[[  8  10   6]
 [ 13 -31 -12]
 [  0  -3 -43]
 [ 15 -33 -13]
 [ 15   5 -11]
 [-29 -41   3]
 [ 16  23  79]
 [-10   9 -20]]
|
[[  0  -3 -43]
 [-10   9 -20]
 [ 15 -33 -13]
 [ 13 -31 -12]
 [ 15   5 -11]
 [-29 -41   3]
 [  8  10   6]
 [ 16  23  79]]

[[ -9  59  11  13  32  -2  30 -28  83 -53  53 -59]
 [-21 -77 -65 -57 -17 -67 -29 -69  58  25 -58  13]
 [-33  35 -28 -81 -32  51   3  59   2  83 -84 -75]
 [ 75 -81 -35 -16  63 -74  10 -52  -1  30  43  39]
 [-85  11  14  82  -7  25 -28 -74 -36  15   9 -24]
 [-15  -3  -1  75  56  76  49 -35 -63 -64  42  -8]
 [-16 -64 -36  81  75  37  68 -65  12  72 -24  39]
 [ 28  74 -58  53  83  26 -74  17 -25  35 -18  78]]
|
[[-21 -77 -65 -57 -17 -67 -29 -69  58  25 -58  13]
 [ 28  74 -58  53  83  26 -74  17 -25  35 -18  78]
 [-16 -64 -36  81  75  37  68 -65  12  72 -24  39]
 [ 75 -81 -35 -16  63 -74  10 -52  -1  30  43  39]
 [-33  35 -28 -81 -32  51   3  59   2  83 -84 -75]
 [-15  -3  -1  75  56  76  49 -35 -63 -64  42  -8]
 [ -9  59  11  13  32  -2  30 -28  83 -53  53 -59]
 [-85  11  14  82  -7  25 -28 -74 -36  15   9 -24]]

[[-58  46  52  32]
 [  7  90 -27 101]
 [ -8  86 -56 -70]
 [-94 -19 -64 -39]
 [ 28 -83   9 -71]
 [105 -72 105  99]
 [ 98 -52  66 106]
 [-72 -71 108  60]
 [ 92  61 106  97]
 [-38  77  60 -44]]
|
[[-94 -19 -64 -39]
 [ -8  86 -56 -70]
 [  7  90 -27 101]
 [ 28 -83   9 -71]
 [-58  46  52  32]
 [-38  77  60 -44]
 [ 98 -52  66 106]
 [105 -72 105  99]
 [ 92  61 106  97]
 [-72 -71 108  60]]

[[ -48 -100  -10   28   25  -58  -57   23   39]
 [ -57   14    7  -21  -30    2    3  -70  -35]
 [ -78   18  -19   39   18  -55   41   -1   31]]
|
[[ -78   18  -19   39   18  -55   41   -1   31]
 [ -48 -100  -10   28   25  -58  -57   23   39]
 [ -57   14    7  -21  -30    2    3  -70  -35]]

[[  1 -16 -25 -20 -44  87 -11]
 [ -1 -41  23   6 -12 -30 -47]
 [ 27  39 -21  -4  -3   0   3]
 [-33  28  55 -23   5 -20  -2]
 [ 25   2  28  22   1  28  34]
 [ -9 -41 -32  43 -17   7 -46]
 [-41 -52  11  18   2 -21 -28]
 [ 19   0  29  21   3  23  32]]
|
[[ -9 -41 -32  43 -17   7 -46]
 [  1 -16 -25 -20 -44  87 -11]
 [ 27  39 -21  -4  -3   0   3]
 [-41 -52  11  18   2 -21 -28]
 [ -1 -41  23   6 -12 -30 -47]
 [ 25   2  28  22   1  28  34]
 [ 19   0  29  21   3  23  32]
 [-33  28  55 -23   5 -20  -2]]

[[  1  33  42  47 -15  17  15 -51  -2 -14]
 [ 11  23  54  37   4  26 -44  38 -20  17]
 [  6  11  -2  -2 -33   7  32 -44  13 -18]
 [-18 -32 -22 -12  74 -25 -37  98 -15  39]]
|
[[-18 -32 -22 -12  74 -25 -37  98 -15  39]
 [  6  11  -2  -2 -33   7  32 -44  13 -18]
 [  1  33  42  47 -15  17  15 -51  -2 -14]
 [ 11  23  54  37   4  26 -44  38 -20  17]]

[[ -4  -6  -1  -1  25  33 -12 -25  55   0 -10   1  -8]
 [ -1   0  13  -3   7 -98  -7 -13  -9   1 -14   7   0]
 [-21  -1  20 -14 -13  16 -25  17  14  -5 -11 -14   8]
 [ -1  -1   4  -3  -3  -3 -13  39 -21  -3  -3   9  12]]
|
[[ -4  -6  -1  -1  25  33 -12 -25  55   0 -10   1  -8]
 [ -1  -1   4  -3  -3  -3 -13  39 -21  -3  -3   9  12]
 [ -1   0  13  -3   7 -98  -7 -13  -9   1 -14   7   0]
 [-21  -1  20 -14 -13  16 -25  17  14  -5 -11 -14   8]]

[[ -2  23  20   9  12  33 -28  17 -23]
 [ 14 -59  51 -22  59   0  51   7   0]
 [ 18 -74  65 -28  74   0  64   9   0]
 [-19  28 -49  10  -1 -81  41 -45  65]
 [-24  28  19   7  54 -22  10 -14   4]
 [ -5  57 -37  26 -45   8 -37   1   8]
 [ -7  30  -3  13  12 -10   3  -6  14]]
|
[[-19  28 -49  10  -1 -81  41 -45  65]
 [ -5  57 -37  26 -45   8 -37   1   8]
 [ -7  30  -3  13  12 -10   3  -6  14]
 [-24  28  19   7  54 -22  10 -14   4]
 [ -2  23  20   9  12  33 -28  17 -23]
 [ 14 -59  51 -22  59   0  51   7   0]
 [ 18 -74  65 -28  74   0  64   9   0]]

[[ -3  10  -9  -5 -11  14  58]
 [ -3  11   6 -17  10  -8  24]
 [ 16 -88 -23   7  14  25 -90]
 [ 20 -44 -12  -6  26  56  30]
 [-18  75  28  19 -28 -73 -36]
 [ 19 -43 -11  -6  26  55  28]
 [-22  93  35  24 -33 -88 -42]]
|
[[ 16 -88 -23   7  14  25 -90]
 [ 20 -44 -12  -6  26  56  30]
 [ 19 -43 -11  -6  26  55  28]
 [ -3  10  -9  -5 -11  14  58]
 [ -3  11   6 -17  10  -8  24]
 [-18  75  28  19 -28 -73 -36]
 [-22  93  35  24 -33 -88 -42]]
